Each noisy cloud lies close to a flat space through zero. How many dimensions does it have?

E (6 x 13):
[[40,-26,13,63,25,-4,18,29,-33,-39,3,9,8],
[0,7,3,8,2,3,7,2,-10,-4,15,-2,7],
[12,-14,1,19,6,-3,2,7,-7,-9,-9,5,-2],
[-3,3,0,-6,-2,2,-4,-5,2,-1,0,-1,-2],
[9,-30,-14,5,-4,-3,-14,-1,19,6,-55,8,-20],
[10,-41,-21,-3,-13,-8,-22,-8,35,16,-75,15,-32]]
 => 2

[[35,17,-14,6,23,-32,-68,48,20,-7,5,-18,3],
[-27,-15,12,2,12,5,37,-38,-1,7,2,16,10],
[-16,0,8,-7,-11,10,24,-16,-2,3,0,10,2],
[19,-18,-16,21,26,-11,-32,10,-9,-8,2,-21,-11],
[-8,6,6,-7,-2,0,10,-4,7,3,1,9,7],
[22,29,-3,-7,18,-30,-51,39,33,-1,5,0,16]]
 => 3

A (6 x 13):
[[2,9,-38,-27,-6,16,0,-40,-44,-19,-1,18,-18],
[0,11,-46,-23,-11,23,5,-52,-63,-25,-12,21,-32],
[-7,-14,-24,-7,-2,-18,-9,9,11,8,-1,8,-16],
[1,0,0,-25,7,-12,-11,15,19,15,26,1,29],
[-2,1,-35,-42,5,-6,-13,-9,-11,5,22,13,7],
[0,0,-17,-12,0,4,-4,-10,-10,-5,1,8,-5]]
 => 3

[[-3,4,-31,-9,-28,30,16,23,-9,15,-35,3,3],
[-2,3,-26,-8,-23,24,14,18,-8,12,-29,3,4],
[3,-5,42,12,37,-40,-21,-31,11,-21,44,-7,-3],
[2,-1,15,3,11,-11,-6,-10,4,-7,14,-2,0],
[2,-2,27,6,23,-24,-12,-21,7,-13,28,-3,-3],
[-4,4,-38,-11,-34,39,20,30,-10,20,-41,5,2]]
 => 1

Y (6 x 13):
[[16,-5,-26,7,-7,50,14,31,47,-8,-2,7,39],
[-2,-4,-2,11,-7,15,0,15,40,0,-4,-1,6],
[15,-3,-17,1,-1,27,9,13,11,-6,1,5,22],
[7,3,2,-15,12,-22,-2,-25,-71,-1,6,4,-13],
[-21,1,19,13,-8,-14,-10,3,43,9,-5,-11,-20],
[-30,1,23,13,-8,-24,-12,3,48,10,-8,-13,-27]]
 => 2

[[16,33,-2,5,-6,-19,31,-8,4,9,-17,-2,44],
[-17,-39,-10,-8,11,23,-44,13,-6,-9,22,4,-41],
[-21,-47,1,-7,8,26,-44,14,-9,-13,26,1,-59],
[-3,-4,-37,-13,18,10,-42,14,-2,4,10,10,16],
[4,14,-30,-8,11,1,-19,6,2,8,0,6,30],
[2,4,-10,-3,3,0,-5,1,0,2,0,1,10]]
 => 2

M (6 x 13):
[[-6,-14,0,4,-13,11,-12,5,11,14,16,9,5],
[13,-42,21,-18,-29,23,-28,15,-14,0,26,28,17],
[8,-13,19,9,18,-23,-2,0,-35,-18,-18,-24,3],
[13,5,6,-6,8,-9,7,-4,-18,-11,-15,-4,0],
[-1,-9,14,19,25,-30,1,-2,-32,-14,-12,-27,1],
[-20,-61,16,15,-28,15,-48,24,4,26,46,12,18]]
 => 3

S (6 x 13):
[[0,2,-1,-1,0,1,-4,4,-3,-2,-5,3,-1],
[-5,7,-12,-11,0,5,8,-17,13,3,8,2,9],
[14,-10,17,22,4,-13,-16,39,-36,-14,-23,-5,-20],
[-32,26,-41,-43,-6,34,30,-77,60,31,49,6,43],
[4,-6,6,8,3,-6,-6,13,-14,-6,-9,-3,-8],
[1,-1,3,1,-3,0,4,0,-4,0,-1,0,2]]
 => 1

[[18,3,-13,11,16,-26,80,-30,16,-42,-27,-12,53],
[8,1,-7,6,7,-14,42,-13,12,-21,-13,-6,27],
[15,-2,-9,12,14,-19,61,-21,11,-32,-19,-8,39],
[0,0,-1,-1,-2,4,-4,1,-1,0,1,1,-2],
[6,2,-6,6,7,-13,36,-12,7,-20,-9,-9,21],
[1,2,-3,-2,1,-3,5,-2,0,0,-1,0,0]]
 => 1

[[1,9,-15,-4,15,-1,-1,16,-15,20,17,2,15],
[1,2,-3,-5,2,-4,1,0,3,0,1,10,-6],
[5,28,4,3,16,16,-7,20,-22,19,22,-38,45],
[4,2,2,-1,-1,4,0,2,-2,-1,0,-3,3],
[-9,-44,37,6,-46,-6,6,-41,46,-55,-49,9,-56],
[0,4,30,7,-11,14,-2,0,4,-12,-5,-32,19]]
 => 2

G (6 x 13):
[[-13,26,-37,-23,10,8,8,-41,7,-23,33,2,-52],
[22,2,-12,9,-9,-23,-26,-8,-2,-12,-24,-20,9],
[-18,4,6,-7,4,27,27,9,0,6,10,24,-11],
[-17,11,-1,-5,5,29,27,5,1,0,6,26,-17],
[23,-12,10,16,-11,-30,-32,9,-4,3,-21,-22,30],
[-28,-5,14,-20,12,9,24,-14,1,16,54,11,-23]]
 => 3

[[21,-9,42,24,24,10,49,23,-26,-13,-33,-10,0],
[3,-2,-29,-27,5,-23,9,1,-1,-12,2,-11,25],
[-2,0,3,3,-2,3,-2,-2,0,2,1,2,-4],
[0,-2,-62,-51,4,-40,2,-7,7,-16,13,-14,43],
[-18,5,-36,-21,-20,-10,-42,-21,24,9,28,8,1],
[-4,1,14,12,-3,12,-9,-1,3,6,1,6,-14]]
 => 2

J (6 x 13):
[[12,71,-5,-19,23,11,-13,-36,57,33,-33,-6,-38],
[-8,-12,-3,-16,39,-3,16,-8,47,13,6,-33,11],
[-4,-4,0,-3,11,-5,3,0,15,1,4,-9,2],
[-10,12,24,-3,0,-3,-7,10,1,10,5,3,7],
[23,15,-38,1,7,11,3,-29,5,-7,-26,7,-37],
[-12,27,20,-5,-1,-1,-12,-2,12,18,2,2,-2]]
 => 3

U (6 x 13):
[[-11,31,6,6,-16,-21,22,12,-6,20,20,-23,2],
[9,-38,-9,-8,18,23,-27,-15,7,-23,-24,28,-4],
[4,-13,-4,-2,7,12,-8,-7,3,-10,-8,9,-1],
[16,-57,-12,-13,26,35,-38,-20,13,-33,-34,38,-2],
[-10,39,7,8,-17,-27,27,19,-10,26,26,-33,5],
[7,-23,-3,-3,10,14,-13,-8,4,-13,-9,18,-2]]
 => 1

P (6 x 13):
[[2,2,3,1,0,-1,0,3,1,0,0,1,2],
[10,6,15,8,1,-12,-2,5,6,-10,8,-7,0],
[-18,-13,-31,-16,-5,23,6,-12,-17,22,-14,13,0],
[-1,-1,3,2,0,2,-2,1,2,-1,-2,-1,0],
[29,19,51,25,7,-32,-6,20,26,-32,19,-21,0],
[40,31,66,33,7,-45,-7,30,36,-48,28,-32,2]]
 => 1

T (6 x 13):
[[-13,-14,12,8,-29,18,7,-10,-30,25,10,56,-19],
[2,10,22,-8,-5,-11,-10,2,2,23,-12,31,-29],
[-16,-28,-22,17,-21,28,24,-4,-36,-14,27,0,27],
[7,16,9,-10,17,-20,-13,3,23,-5,-13,-21,-3],
[-9,-14,-16,9,-9,16,18,-3,-20,-8,17,-6,19],
[-6,-7,21,3,-25,10,5,-4,-23,32,6,62,-29]]
 => 2

X (6 x 13):
[[-4,-8,-6,14,0,1,-12,10,3,5,5,7,6],
[4,-4,15,10,-15,4,5,18,-1,0,-26,3,-17],
[-9,34,-18,-60,40,18,17,-58,-16,-8,41,-36,15],
[-6,-18,-5,34,-8,0,-22,29,6,8,3,19,5],
[-6,15,18,-8,0,41,13,10,-16,-5,-16,-24,-25],
[-12,1,15,24,-6,43,-9,28,-15,1,-12,-11,-25]]
 => 3

H (6 x 13):
[[11,-56,-29,0,16,-15,42,8,9,6,29,-33,51],
[-2,9,23,-12,-1,16,1,-13,4,4,-7,15,-18],
[0,22,29,9,-1,12,-27,-5,2,-1,-15,0,-1],
[0,8,42,-2,5,21,-17,-14,5,4,-15,-1,2],
[9,-33,35,-35,7,30,37,-30,14,20,7,11,-3],
[1,0,-31,23,0,-24,-6,21,-5,-9,7,-18,22]]
 => 3

[[-23,-15,25,-37,-29,-57,59,-25,9,51,-4,-52,23],
[1,-1,1,5,-1,4,0,0,0,0,0,0,1],
[17,8,-19,24,16,36,-40,17,-5,-32,1,35,-14],
[-12,-8,15,-18,-14,-30,32,-12,5,24,-2,-25,13],
[1,2,-3,5,6,9,-7,1,-1,-3,-1,7,-2],
[-5,-4,3,-7,-3,-10,13,-7,1,9,-1,-6,4]]
 => 1

Z (6 x 13):
[[-1,43,-27,36,-1,3,-33,40,23,4,-10,21,-21],
[-9,-7,6,-6,-3,-8,15,-15,-2,-5,7,9,-6],
[-7,59,-36,48,-1,1,-40,49,27,3,-11,37,-30],
[-18,-15,15,-13,-2,-11,26,-23,-3,-1,11,15,-7],
[-6,10,-7,5,0,-5,-4,7,5,-2,1,14,-9],
[-17,16,-10,16,-2,-11,-1,6,10,-6,3,34,-23]]
 => 2

V (6 x 13):
[[29,22,28,7,21,30,-26,10,1,-15,59,-20,32],
[-13,-9,-15,-4,-12,-12,12,-3,-4,4,-27,13,-16],
[-2,-3,0,-1,-3,0,3,-2,1,3,-6,2,-4],
[35,29,30,4,27,40,-29,13,-5,-14,74,-25,35],
[-16,-10,-13,-3,-12,-13,14,-4,3,4,-26,6,-14],
[15,12,15,5,9,11,-12,6,2,-5,27,-11,15]]
 => 1

K (6 x 13):
[[-1,-4,-3,2,-1,-6,2,-8,2,10,-6,-2,-1],
[-2,-5,3,4,-3,-16,-5,-16,24,26,-5,-10,-1],
[-17,-10,20,-7,-37,-4,-22,-14,49,-18,14,37,-10],
[-25,-12,1,9,-36,-28,8,-60,42,17,-28,8,-30],
[6,11,-11,-2,20,22,27,16,-51,-24,1,1,-1],
[6,3,-19,14,17,-10,21,-15,-23,24,-26,-31,-9]]
 => 3

[[-1,-4,-6,-7,3,8,6,2,-10,4,13,-1,5],
[-2,18,11,4,1,-15,5,9,22,-20,-32,-5,-13],
[-5,23,-1,-9,7,-3,21,18,14,-20,-16,-15,-12],
[-2,10,-7,-20,1,36,5,-3,-14,4,51,-9,-12],
[-7,26,-1,-2,11,-29,33,31,24,-34,-57,-13,-4],
[9,-42,9,29,-15,-7,-51,-38,-11,35,5,30,18]]
 => 3

[[-14,25,-52,9,-10,-42,18,20,-65,9,-12,-3,-25],
[17,42,29,-7,-21,0,13,-26,16,-14,5,-1,-23],
[-16,7,-31,-13,1,-24,17,3,-45,14,-15,-10,-15],
[9,20,18,-4,-10,2,5,-17,13,-7,4,0,-10],
[15,17,11,19,-14,1,-5,2,14,-12,13,11,-4],
[-23,-24,-17,-29,19,-4,9,-6,-26,20,-21,-17,6]]
 => 3

[[-9,9,11,5,15,40,9,1,7,-37,3,15,-3],
[-11,14,13,6,22,48,13,4,11,-47,1,21,-3],
[-8,-11,-5,13,-7,42,-5,-4,-3,-11,18,-2,-3],
[-4,-19,-9,10,-16,22,-10,-5,-6,11,17,-12,-3],
[13,5,0,-16,-2,-63,0,4,-2,30,-18,-6,6],
[-7,-38,-21,22,-37,43,-24,-13,-14,25,35,-23,-10]]
 => 2

[[8,-30,37,-55,38,27,42,27,17,-36,34,23,9],
[-1,8,-12,18,-10,-6,-12,-8,-5,11,-10,-7,-2],
[-4,17,-20,32,-22,-15,-23,-15,-9,19,-20,-14,-5],
[5,-23,28,-46,31,21,32,20,14,-28,27,18,7],
[-1,12,-15,22,-16,-12,-16,-11,-8,14,-13,-9,-3],
[-2,2,-3,4,-4,-2,-5,-2,-2,4,-4,-3,-2]]
 => 1

[[11,-6,7,-6,-10,-1,-5,-9,3,0,7,4,-3],
[-14,5,-6,7,12,-2,5,8,-8,-3,-8,-5,-2],
[57,-11,21,-37,-60,0,-27,-41,25,-14,40,27,-5],
[-27,10,-10,23,30,0,12,18,-13,6,-20,-15,6],
[44,-12,17,-33,-52,-1,-25,-29,21,-11,35,21,-4],
[-10,-2,-3,4,12,0,8,8,-2,3,-3,-1,-3]]
 => 1

D (6 x 13):
[[20,42,-13,35,9,-7,-4,-6,-17,-51,54,-33,-23],
[-9,-10,1,-16,11,3,8,-7,2,10,-14,14,6],
[-8,-1,0,-21,36,-1,16,-28,-7,-13,7,17,2],
[-8,-9,4,-17,18,-1,10,-13,-1,0,-3,12,5],
[14,17,-7,39,-45,2,-23,32,6,3,8,-33,-10],
[14,32,-8,22,8,-5,2,-8,-13,-37,39,-24,-13]]
 => 2

[[15,7,4,1,19,-4,0,16,0,-3,1,11,1],
[10,-24,16,-18,33,9,29,17,18,15,49,11,1],
[-13,-56,10,-30,3,19,41,-13,27,29,64,-1,4],
[-7,-8,-1,-3,-8,2,3,-5,1,4,3,-5,-2],
[-10,20,-13,17,-39,-5,-27,-21,-17,-10,-47,-16,-3],
[-1,-21,7,-13,5,6,23,-3,12,11,35,1,3]]
 => 2

R (6 x 13):
[[-4,-1,-18,29,-5,-24,7,-21,29,9,-6,-16,13],
[-5,2,13,-9,-1,5,2,9,-6,-6,3,7,-9],
[12,-6,21,-46,15,40,-17,37,-43,-8,9,16,-18],
[12,-1,-9,-7,3,10,-10,4,-7,6,-3,0,1],
[-26,3,42,-19,1,12,16,27,-17,-19,18,19,-28],
[-26,2,-2,51,-16,-41,32,-35,47,1,-4,-11,10]]
 => 2

[[15,4,-21,2,10,26,-5,-1,28,10,0,-1,11],
[2,-1,3,0,-2,-5,-2,6,-2,-1,-1,-3,0],
[33,7,-32,7,14,42,-15,-3,46,25,2,-5,17],
[39,5,-46,9,16,59,-16,-6,66,29,-1,-8,15],
[25,3,-32,4,14,44,-10,2,40,20,-1,1,14],
[-1,0,3,0,-3,-2,-4,-2,-4,-1,2,-3,1]]
 => 1

W (6 x 13):
[[-1,0,3,0,-4,3,1,-3,-1,2,-2,3,-10],
[9,-1,-11,-1,28,-23,-7,25,2,-7,7,-21,39],
[4,-2,-2,-2,0,1,0,-1,0,-11,7,-1,13],
[2,0,-3,1,3,-2,1,2,1,2,-1,-2,1],
[-15,19,7,0,9,-8,1,-3,1,50,-39,0,-74],
[18,-21,-8,-2,-4,5,-4,6,-4,-59,46,-5,89]]
 => 2

Q (6 x 13):
[[-1,-1,1,-2,-1,-2,-1,-1,-1,0,2,0,0],
[17,-12,12,-15,38,0,-32,-26,-10,7,2,3,-47],
[-2,3,-3,3,-7,0,7,5,3,-3,0,0,11],
[13,-12,12,-13,37,-3,-32,-26,-8,4,1,3,-45],
[-3,1,-1,3,-7,-2,7,5,2,-1,-1,0,8],
[-27,23,-17,23,-58,0,54,43,18,-13,-6,-4,77]]
 => 1

B (6 x 13):
[[-2,-4,6,-6,1,2,-7,1,4,-3,0,-4,5],
[13,30,-31,25,17,-11,18,1,-22,7,9,24,-9],
[-1,2,-2,6,9,-9,-5,6,-2,-8,-6,7,5],
[-5,-35,33,-36,-50,27,3,-22,27,28,9,-53,-4],
[-2,-9,6,-6,-3,1,-5,1,4,0,-1,-5,3],
[-15,-2,14,16,47,-31,-39,32,2,-55,-35,30,26]]
 => 2

[[35,40,-44,34,-24,8,4,-56,-10,-9,18,-54,37],
[29,33,-35,27,-21,6,2,-45,-9,-8,13,-42,29],
[1,1,-2,1,-1,0,1,0,0,1,1,-2,1],
[12,14,-14,12,-7,4,1,-18,-3,-5,5,-19,13],
[14,18,-16,15,-7,4,1,-25,-5,-4,8,-24,15],
[12,13,-14,13,-8,2,2,-18,-3,-3,6,-18,12]]
 => 1

F (6 x 13):
[[17,2,-17,17,29,19,5,1,-9,14,16,19,21],
[32,2,-30,25,47,33,9,3,-14,25,28,31,34],
[-25,5,45,-25,-18,-37,9,4,21,-9,17,-17,8],
[-19,4,37,-18,-9,-31,9,2,17,-7,21,-10,13],
[13,1,-10,10,23,11,7,2,-6,12,16,12,18],
[-20,-2,16,-16,-32,-20,-7,-4,5,-18,-19,-19,-24]]
 => 2

L (6 x 13):
[[-4,5,-5,-6,-22,-6,5,-13,-1,-3,-16,-3,-4],
[5,12,20,1,52,5,-24,25,10,9,20,3,0],
[18,-10,-3,-18,3,10,-12,-4,9,3,15,7,-10],
[-27,63,-1,-13,-27,-28,3,-7,17,-6,-52,-7,-9],
[-33,22,20,37,42,-7,6,30,-8,8,-12,-14,20],
[-14,41,-5,-12,-31,-21,9,-14,8,-9,-38,-4,-12]]
 => 3

C (6 x 13):
[[5,1,9,0,-6,7,-6,9,2,0,3,1,18],
[-19,-20,-21,-11,28,-25,28,-32,-20,14,-6,11,-74],
[-1,15,-13,9,-1,1,-9,1,13,-16,-7,-15,9],
[4,10,-1,6,-6,6,-9,8,10,-10,0,-8,19],
[7,25,-9,14,-11,12,-23,12,23,-27,-6,-23,39],
[-12,35,-51,19,13,-8,-15,-17,31,-45,-21,-42,-12]]
 => 2

N (6 x 13):
[[9,-10,-10,50,22,11,8,-18,26,-4,9,41,-7],
[-28,66,19,-8,-49,-7,-29,2,-13,25,-14,-37,2],
[-3,21,3,20,-5,4,-8,-6,7,7,3,-1,-1],
[-4,24,0,49,0,8,-5,-19,21,8,0,24,-10],
[-1,2,2,-10,-4,1,0,4,-7,-1,0,-6,3],
[-13,48,8,45,-14,5,-17,-17,18,14,1,12,-7]]
 => 2

[[7,-8,4,-4,0,-10,-4,4,8,-11,5,1,0],
[-27,38,-17,20,10,42,10,-13,-46,67,-17,-5,17],
[-18,27,-11,11,8,29,5,-7,-30,42,-11,-1,8],
[10,-15,6,-8,-5,-18,-3,5,17,-27,8,0,-2],
[-1,6,-3,3,1,6,1,-2,-5,8,-1,-1,1],
[23,-36,13,-18,-6,-38,-11,11,40,-58,16,4,-13]]
 => 1

Bezo (4 x 13):
[[49,-32,14,27,16,-32,-56,17,73,44,8,-17,5],
[7,-4,0,0,1,-4,-8,3,8,7,0,-2,2],
[-4,1,1,-2,0,1,8,1,-4,-4,-1,2,1],
[-18,12,-6,-9,-8,10,22,-8,-31,-16,-3,6,-3]]
 => 1
